Here is a tiny trained network, its code and every weight. The questions are about switching its units off for an input and a target symbol, where a switched-off unit gives its printed mean instead of its output.

import numpy as np


def w(rows, s, z=0):
    codes = np.array(rows[::2]) - 128.0
    scale = np.full(codes.shape[1], s)
    scale[-1] = z or s
    return codes * scale


def norm(h):
    return h / np.sqrt((h * h).mean(-1, keepdims=True) + 1e-5)


def f(y):
    return y / 2 * (1 + np.tanh(0.7978845608 * (y + 0.044715 * y**3)))


def softmax(a):
    e = np.exp(a - a.max(-1, keepdims=True))
    return e / e.sum(-1, keepdims=True)


def log_softmax(a):
    a = a - a.max(-1, keepdims=True)
    return a - np.log(np.exp(a).sum(-1, keepdims=True))


def net(x, mask):
    ids = ['αδεηλμπτφψω'.index(c) for c in x.split()]
    T = len(ids)
    res = E[ids] + P[:T]
    u = 0
    for l in range(2):
        r = norm(res)
        for j in range(3):
            rows = slice(2 * j, 2 * j + 2)
            q, k, v = (r @ M[l][rows].T for M in (Q, K, V))
            z = softmax(np.where(np.tri(T) > 0, q @ k.T / 2**0.5, -1e9)) @ v
            o = O[l][rows]
            res = res + np.where(mask[u + j], z, o[:, -1]) @ o[:, :-1]
        u += 3
        y = f(norm(res) @ A[l][:, :-1].T + A[l][:, -1])
        res = res + np.where(mask[u : u + 4], y, B[l][:, -1]) @ B[l][:, :-1]
        u += 4
    return log_softmax(norm(res)[-1] @ U[:, :-1].T + U[:, -1])


Q, K, V, O, A, B = {}, {}, {}, {}, {}, {}
E = w([
[172,138,108],'α',
[140,156,138],'δ',
[157,168,34],'ε',
[130,114,129],'η',
[126,155,66],'λ',
[82,93,98],'μ',
[140,109,109],'π',
[5,203,154],'τ',
[114,155,150],'φ',
[146,97,72],'ψ',
[149,139,118],'ω',
],0.021)
P = w([
[53,102,3],'0',
[76,114,40],'1',
[91,126,61],'2',
[104,129,80],'3',
[104,97,75],'4',
[106,106,90],'5',
[102,66,95],'6',
[135,159,132],'7',
],0.0052)
Q[0] = w([
[77,111,75],'L0H0',
[98,112,160],'L0H0',
[138,62,134],'L0H1',
[163,62,92],'L0H1',
[118,94,13],'L0H2',
[149,254,97],'L0H2',
],0.0097)
K[0] = w([
[97,167,186],'L0H0',
[158,100,113],'L0H0',
[121,2,137],'L0H1',
[145,26,14],'L0H1',
[129,160,43],'L0H2',
[98,232,104],'L0H2',
],0.008)
V[0] = w([
[123,206,51],'L0H0',
[105,119,67],'L0H0',
[97,130,101],'L0H1',
[174,36,143],'L0H1',
[2,172,117],'L0H2',
[86,34,153],'L0H2',
],0.0079)
O[0] = w([
[110,105,253,255],'L0H0',
[115,197,176,207],'L0H0',
[168,97,221,166],'L0H1',
[147,159,128,82],'L0H1',
[103,62,164,161],'L0H2',
[165,252,85,62],'L0H2',
],0.0046,0.007)
A[0] = w([
[167,141,158,131],'L0N0',
[107,174,26,126],'L0N1',
[150,114,162,111],'L0N2',
[2,169,67,254],'L0N3',
],0.009,0.0043)
B[0] = w([
[81,90,128,138],'L0N0',
[145,121,161,193],'L0N1',
[134,102,76,142],'L0N2',
[217,150,254,254],'L0N3',
],0.0087,0.0056)
Q[1] = w([
[61,101,23],'L1H0',
[7,38,181],'L1H0',
[255,54,165],'L1H1',
[2,132,241],'L1H1',
[140,47,247],'L1H2',
[101,135,91],'L1H2',
],0.0057)
K[1] = w([
[114,33,89],'L1H0',
[49,3,167],'L1H0',
[205,218,228],'L1H1',
[101,113,198],'L1H1',
[121,148,141],'L1H2',
[139,127,165],'L1H2',
],0.011)
V[1] = w([
[166,142,73],'L1H0',
[164,143,212],'L1H0',
[158,80,85],'L1H1',
[1,119,149],'L1H1',
[155,35,187],'L1H2',
[184,56,137],'L1H2',
],0.0089)
O[1] = w([
[151,55,194,74],'L1H0',
[81,96,90,217],'L1H0',
[151,85,183,97],'L1H1',
[135,138,158,78],'L1H1',
[182,158,42,253],'L1H2',
[3,21,116,197],'L1H2',
],0.0057,0.0064)
A[1] = w([
[47,147,100,208],'L1N0',
[97,169,139,2],'L1N1',
[144,172,218,174],'L1N2',
[241,144,2,176],'L1N3',
],0.0078,0.0033)
B[1] = w([
[136,128,75,187],'L1N0',
[5,149,186,109],'L1N1',
[117,88,95,163],'L1N2',
[98,239,138,254],'L1N3',
],0.012,0.0062)
U = w([
[155,37,143,254],'α',
[39,72,132,127],'δ',
[91,68,46,77],'ε',
[166,145,173,249],'η',
[130,121,96,11],'λ',
[50,182,212,72],'μ',
[252,107,165,239],'π',
[210,225,174,137],'τ',
[139,146,129,65],'φ',
[217,88,79,139],'ψ',
[110,165,62,83],'ω',
],0.015,0.0051)

Each question gives the input, a string of symbols that net reads in full, and the target symbol t.
The units are the heads (2 rows each of Q, K, V and O) and the neurons (one row each of A and B). Each row of codes is followed by its name. A weight is (code - 128) times the scale printed after its matrix; where a second scale follows, it is the last column's (O, A, B and U).
mask holds one flag per unit, layer by layer, with each layer's heads first. A switched-off unit (its flag False) gives its mean, the last column of its rows in O or B, instead of its output. The means were averaged over made-up inputs and are rounded, as every weight is.
A unit's drop is (log p(t) with every unit on - log p(t) with that unit switched off) / (log p(t) with every unit on - log p(t) with every unit switched off).
The circuit of an input: a set's keep is (log p(t) with only the set's units on - log p(t) with every unit switched off) / (log p(t) with every unit on - log p(t) with every unit switched off). Starting from the 12 units with the biggest drops (on a tie, the unit counted first), units are removed one at a time, each time the one whose removal leaves the highest keep (on an exact tie, the one counted first), for as long as the keep stays at least 0.8.
circuit, biggest first: the units of the circuit, biggest drop first
unit that matters most: the unit with the biggest drop
top k neurons: the k neurons with the biggest drops, biggest first
heads that matter: for each layer, one digit per head in row order, 1 if its drop is at least 0.15 and else 0, layers parted by /
drop of u: that unit's drop, to one decimal
input ε ω η ω ε ω δ, target ε: circuit, biggest first	[L0N3 L1N3]
input λ ω ε π, target ω: heads that matter	000 / 100
input ε π ω δ η ω τ ψ, target ω: top neuron	[L0N3]
input ε δ η, target ε: top 2 neurons	[L0N3 L1N3]
input η ω λ, target π: heads that matter	000 / 000
input ψ π ω, target ψ: heads that matter	101 / 111
input ε α α, target ε: circuit, biggest first	[L0N3 L1H2]
input ε τ ω ω ω ω ε α, target ω: heads that matter	000 / 000
input λ ω ω ω ω η, target ω: circuit, biggest first	[L0N3 L0H2]
input α ω α ω ψ, target α: heads that matter	000 / 111
input ε ω λ φ, target δ: top 2 neurons	[L1N3 L1N2]
input η ω α ε ω ω, target ε: heads that matter	000 / 001
input ω ω μ, target α: top 3 neurons	[L1N3 L0N3 L1N2]
input ε τ ω λ ω, target ω: unit that matters most	L0N3
input ε ω ε τ φ, target δ: top 3 neurons	[L1N3 L1N2 L0N3]
input λ α ω ω ω ε ε δ, target ε: drop of L0N3	0.3
input ε ε ε ε ω, target ε: drop of L0N3	0.5
input ψ τ ω φ ω λ π, target ω: drop of L0H2	0.2
